Here is a tiny trained network, its code and every weight. The questions are about switching its units off for an input and a class, where a switched-off unit gives its printed mean instead of its output.

import numpy as np


def w(rows, s, z=0):
    codes = np.array(rows[::2]) - 128.0
    scale = np.full(codes.shape[1], s)
    scale[-1] = z or s
    return codes * scale


def f(y):
    return np.maximum(y, 0)


def log_softmax(a):
    a = a - a.max(-1, keepdims=True)
    return a - np.log(np.exp(a).sum(-1, keepdims=True))


def net(x, mask):
    res = np.array(x, float).reshape(1, 5) / 4 @ E
    y = f(res @ A[0][:, :-1].T + A[0][:, -1])
    res = res + np.where(mask, y, B[0][:, -1]) @ B[0][:, :-1]
    return log_softmax(res[-1] @ U[:, :-1].T + U[:, -1])


A, B = {}, {}
E = w([
[170,2,94,96],'x0',
[121,183,110,151],'x1',
[213,162,69,163],'x2',
[173,194,226,69],'x3',
[119,115,188,213],'x4',
],0.0088)
A[0] = w([
[37,202,138,164,221],'neuron 0',
[60,156,46,166,192],'neuron 1',
[164,113,170,186,64],'neuron 2',
[206,100,185,128,253],'neuron 3',
[89,124,168,78,90],'neuron 4',
[121,167,89,89,249],'neuron 5',
[170,110,142,185,163],'neuron 6',
[166,179,107,110,104],'neuron 7',
[110,114,247,133,95],'neuron 8',
[184,207,100,75,175],'neuron 9',
[160,113,83,200,60],'neuron 10',
[51,164,152,160,136],'neuron 11',
[193,167,139,135,110],'neuron 12',
],0.015,0.0046)
B[0] = w([
[224,67,193,165,253],'neuron 0',
[195,61,149,120,225],'neuron 1',
[197,170,152,67,161],'neuron 2',
[36,223,76,60,200],'neuron 3',
[112,102,98,159,168],'neuron 4',
[135,28,195,105,196],'neuron 5',
[192,189,60,100,173],'neuron 6',
[19,100,220,38,172],'neuron 7',
[115,210,76,224,205],'neuron 8',
[43,66,254,77,213],'neuron 9',
[178,126,45,126,180],'neuron 10',
[225,126,156,147,204],'neuron 11',
[64,170,184,22,177],'neuron 12',
],0.0088,0.012)
U = w([
[197,165,188,163,117],'0',
[171,226,114,38,48],'1',
[71,108,94,80,224],'2',
[99,214,183,195,164],'3',
[122,112,202,66,201],'4',
[149,110,1,124,59],'5',
[65,171,212,77,72],'6',
[94,154,94,186,1],'7',
],0.0096,0.0056)

Each question gives the input, the list of numbers given to net, and the class t.
The units are the neurons (one row each of A and B). Each row of codes is followed by its name. A weight is (code - 128) times the scale printed after its matrix; where a second scale follows, it is the last column's (A, B and U).
mask holds one flag per neuron, in row order. A switched-off neuron (its flag False) gives its mean, the last column of its row in B, instead of its output. The means were averaged over made-up inputs and are rounded, as every weight is.
A unit's drop is (log p(t) with every unit on - log p(t) with that unit switched off) / (log p(t) with every unit on - log p(t) with every unit switched off).
The circuit of an input: a set's keep is (log p(t) with only the set's units on - log p(t) with every unit switched off) / (log p(t) with every unit on - log p(t) with every unit switched off). Starting from the 12 units with the biggest drops (on a tie, the unit counted first), units are removed one at a time, each time the one whose removal leaves the highest keep (on an exact tie, the one counted first), for as long as the keep stays at least 0.8.
units of the circuit, in order: the units of the circuit, biggest drop first
unit that matters most: the unit with the biggest drop
k most important neurons: the k neurons with the biggest drops, biggest first
drop of u: that unit's drop, to one decimal
input [3,-4,-1,-2,-1], class 2: unit that matters most : neuron 0
input [-1,-7,-5,-2,-6], class 2: 3 most important neurons : (neuron 0; neuron 9; neuron 11)
input [7,0,-3,-2,-3], class 2: units of the circuit, in order : (neuron 0; neuron 11)
input [2,-5,-3,5,-5], class 2: 2 most important neurons : (neuron 0; neuron 4)
input [-3,1,-5,0,7], class 0: units of the circuit, in order : (neuron 0; neuron 11)
input [6,2,-3,4,2], class 1: units of the circuit, in order : (neuron 9; neuron 3)
input [2,8,-5,6,2], class 3: units of the circuit, in order : (neuron 8; neuron 1)
input [-4,3,-3,6,2], class 3: 2 most important neurons : (neuron 8; neuron 1)
input [3,8,-5,-8,1], class 5: units of the circuit, in order : (neuron 9; neuron 10)
input [-6,4,8,3,-1], class 6: 3 most important neurons : (neuron 12; neuron 7; neuron 9)
input [-6,6,-3,2,2], class 0: 2 most important neurons : (neuron 0; neuron 11)
input [6,1,-4,-8,-6], class 5: 3 most important neurons : (neuron 9; neuron 7; neuron 12)
input [1,-8,3,-2,-5], class 2: 3 most important neurons : (neuron 0; neuron 11; neuron 1)
input [-3,7,-8,5,0], class 3: units of the circuit, in order : (neuron 8)
input [-1,8,-4,8,5], class 3: 3 most important neurons : (neuron 8; neuron 1; neuron 3)
input [4,-7,-7,4,2], class 3: drop of neuron 4 : 0.0
input [6,3,-1,1,3], class 1: drop of neuron 9 : 0.2
input [8,0,7,8,-8], class 6: drop of neuron 3 : 0.2
